Below is a small trained network, with its code and all its weights. Each question gives an input and a target symbol and asks what happens when units are switched off, that is, made to give their printed mean instead of their output.

import numpy as np


def w(rows, s, z=0):
    codes = np.array(rows[::2]) - 128.0
    scale = np.full(codes.shape[1], s)
    scale[-1] = z or s
    return codes * scale


def norm(h):
    return h / np.sqrt((h * h).mean(-1, keepdims=True) + 1e-5)


def f(y):
    return np.maximum(y, 0)


def softmax(a):
    e = np.exp(a - a.max(-1, keepdims=True))
    return e / e.sum(-1, keepdims=True)


def log_softmax(a):
    a = a - a.max(-1, keepdims=True)
    return a - np.log(np.exp(a).sum(-1, keepdims=True))


def net(x, mask):
    ids = ['ΓΔΘΨΩαζηξπστφ'.index(c) for c in x.split()]
    T = len(ids)
    res = E[ids] + P[:T]
    u = 0
    for l in range(2):
        r = norm(res)
        for j in range(2):
            rows = slice(3 * j, 3 * j + 3)
            q, k, v = (r @ M[l][rows].T for M in (Q, K, V))
            z = softmax(np.where(np.tri(T) > 0, q @ k.T / 3**0.5, -1e9)) @ v
            o = O[l][rows]
            res = res + np.where(mask[u + j], z, o[:, -1]) @ o[:, :-1]
        u += 2
        y = f(norm(res) @ A[l][:, :-1].T + A[l][:, -1])
        res = res + np.where(mask[u : u + 8], y, B[l][:, -1]) @ B[l][:, :-1]
        u += 8
    return log_softmax(norm(res)[-1] @ U[:, :-1].T + U[:, -1])


Q, K, V, O, A, B = {}, {}, {}, {}, {}, {}
E = w([
[155,110,155],'Γ',
[156,109,140],'Δ',
[152,142,151],'Θ',
[159,134,139],'Ψ',
[136,136,87],'Ω',
[147,142,109],'α',
[126,133,121],'ζ',
[138,36,254],'η',
[166,110,156],'ξ',
[119,152,156],'π',
[138,125,139],'σ',
[146,151,88],'τ',
[170,136,122],'φ',
],0.024)
P = w([
[9,105,119],'0',
[129,253,57],'1',
[105,235,101],'2',
[97,216,95],'3',
[86,232,84],'4',
[59,228,125],'5',
],0.0064)
Q[0] = w([
[152,164,30],'0.h0',
[118,2,141],'0.h0',
[93,210,35],'0.h0',
[200,113,114],'0.h1',
[116,97,135],'0.h1',
[137,91,130],'0.h1',
],0.0089)
K[0] = w([
[228,140,133],'0.h0',
[213,34,226],'0.h0',
[4,185,218],'0.h0',
[25,140,226],'0.h1',
[154,196,255],'0.h1',
[170,94,59],'0.h1',
],0.0063)
V[0] = w([
[164,145,70],'0.h0',
[119,49,58],'0.h0',
[161,146,84],'0.h0',
[254,238,137],'0.h1',
[115,163,73],'0.h1',
[135,173,139],'0.h1',
],0.0077)
O[0] = w([
[92,85,232,176],'0.h0',
[92,255,64,46],'0.h0',
[110,166,183,172],'0.h0',
[182,246,143,254],'0.h1',
[17,132,116,151],'0.h1',
[235,167,41,165],'0.h1',
],0.0044,0.0046)
A[0] = w([
[83,36,67,64],'0.n0',
[177,233,80,137],'0.n1',
[151,163,94,160],'0.n2',
[211,211,100,71],'0.n3',
[62,238,108,101],'0.n4',
[198,142,22,57],'0.n5',
[77,255,34,99],'0.n6',
[150,102,163,252],'0.n7',
],0.0093,0.0038)
B[0] = w([
[179,255,242,138],'0.n0',
[164,132,79,254],'0.n1',
[28,148,200,181],'0.n2',
[59,161,164,233],'0.n3',
[183,90,83,198],'0.n4',
[112,98,230,160],'0.n5',
[167,125,185,218],'0.n6',
[144,209,51,177],'0.n7',
],0.0056,0.0097)
Q[1] = w([
[93,76,62],'1.h0',
[97,118,124],'1.h0',
[122,26,112],'1.h0',
[199,195,216],'1.h1',
[7,103,84],'1.h1',
[60,55,147],'1.h1',
],0.012)
K[1] = w([
[168,108,175],'1.h0',
[120,109,187],'1.h0',
[228,128,178],'1.h0',
[95,2,188],'1.h1',
[136,229,166],'1.h1',
[144,177,134],'1.h1',
],0.015)
V[1] = w([
[8,180,109],'1.h0',
[147,190,131],'1.h0',
[204,150,205],'1.h0',
[2,216,150],'1.h1',
[104,53,249],'1.h1',
[222,86,80],'1.h1',
],0.0098)
O[1] = w([
[156,67,93,183],'1.h0',
[81,128,175,254],'1.h0',
[128,202,138,237],'1.h0',
[164,181,79,169],'1.h1',
[8,137,61,177],'1.h1',
[89,94,236,85],'1.h1',
],0.013,0.0057)
A[1] = w([
[89,167,133,61],'1.n0',
[141,148,158,73],'1.n1',
[7,120,213,80],'1.n2',
[144,54,123,81],'1.n3',
[139,136,93,3],'1.n4',
[100,139,82,113],'1.n5',
[240,62,72,241],'1.n6',
[119,46,114,77],'1.n7',
],0.014,0.0028)
B[1] = w([
[129,89,123,178],'1.n0',
[136,147,121,156],'1.n1',
[100,41,62,255],'1.n2',
[149,157,192,129],'1.n3',
[128,154,98,142],'1.n4',
[72,201,178,173],'1.n5',
[126,1,165,206],'1.n6',
[70,216,104,129],'1.n7',
],0.012,0.0083)
U = w([
[16,104,90,193],'Γ',
[47,215,79,94],'Δ',
[149,113,251,159],'Θ',
[78,106,197,89],'Ψ',
[221,57,82,121],'Ω',
[216,123,52,92],'α',
[176,91,27,130],'ζ',
[111,114,110,4],'η',
[81,93,177,130],'ξ',
[150,153,32,117],'π',
[114,185,26,106],'σ',
[255,53,175,49],'τ',
[197,224,179,220],'φ',
],0.017,0.0037)

Each question gives the input, a string of symbols that net reads in full, and the target symbol t.
The units are the heads (3 rows each of Q, K, V and O) and the neurons (one row each of A and B). Each row of codes is followed by its name. A weight is (code - 128) times the scale printed after its matrix; where a second scale follows, it is the last column's (O, A, B and U).
mask holds one flag per unit, layer by layer, with each layer's heads first. A switched-off unit (its flag False) gives its mean, the last column of its rows in O or B, instead of its output. The means were averaged over made-up inputs and are rounded, as every weight is.
A unit's drop is (log p(t) with every unit on - log p(t) with that unit switched off) / (log p(t) with every unit on - log p(t) with every unit switched off).
The circuit of an input: a set's keep is (log p(t) with only the set's units on - log p(t) with every unit switched off) / (log p(t) with every unit on - log p(t) with every unit switched off). Starting from the 12 units with the biggest drops (on a tie, the unit counted first), units are removed one at a time, each time the one whose removal leaves the highest keep (on an exact tie, the one counted first), for as long as the keep stays at least 0.8.
units of the circuit, in order: the units of the circuit, biggest drop first
top k neurons: the k neurons with the biggest drops, biggest first
heads that matter: for each layer, one digit per head in row order, 1 if its drop is at least 0.15 and else 0, layers parted by /
input Γ φ π Ψ Ω τ, target Γ: top 3 neurons	(0.n3 0.n2 0.n1)
input α Ψ π σ π φ, target α: heads that matter	11 / 11
input φ ζ τ φ Ω, target φ: top neuron	(0.n6)
input ζ Γ Γ, target ζ: heads that matter	01 / 11
input Θ φ α α, target Θ: units of the circuit, in order	(1.h1 0.h0 0.n7)
input α ξ φ α Δ, target α: units of the circuit, in order	(1.h1 0.h1)
input τ Θ ξ φ Ψ Θ, target τ: heads that matter	11 / 11
input Γ φ ζ τ φ, target Γ: units of the circuit, in order	(1.h1 0.n3)
input Δ τ Θ φ φ, target Δ: heads that matter	10 / 01
input Γ τ τ ξ, target Γ: heads that matter	01 / 01
input Θ σ σ ξ, target Θ: top 2 neurons	(0.n3 0.n7)
input α α Δ ξ, target α: units of the circuit, in order	(0.h1 1.h1)
input α Θ α, target α: top 3 neurons	(0.n1 0.n7 0.n5)
input τ σ σ τ Θ ξ, target τ: units of the circuit, in order	(0.h1 1.h1 0.n3)
input σ Θ Ω Δ, target σ: units of the circuit, in order	(1.h1)
input α σ Θ Θ, target α: top 4 neurons	(0.n1 0.n7 0.n5 0.n0)
input Δ Θ Δ ξ, target Δ: top 4 neurons	(0.n0 0.n1 0.n4 0.n3)
input Θ α α Ψ Δ, target Θ: top 2 neurons	(0.n3 0.n7)
input σ Ω ζ Θ Δ, target σ: units of the circuit, in order	(0.n0 0.h1 1.h1 0.h0)
input Θ Ω Δ, target Θ: top 3 neurons	(0.n3 0.n7 0.n6)
input Ω π σ Θ, target Ω: units of the circuit, in order	(1.h0)
input Ω τ φ Ψ, target Ω: top 2 neurons	(1.n6 0.n1)
input α Γ τ τ, target α: top 3 neurons	(0.n1 0.n5 0.n7)
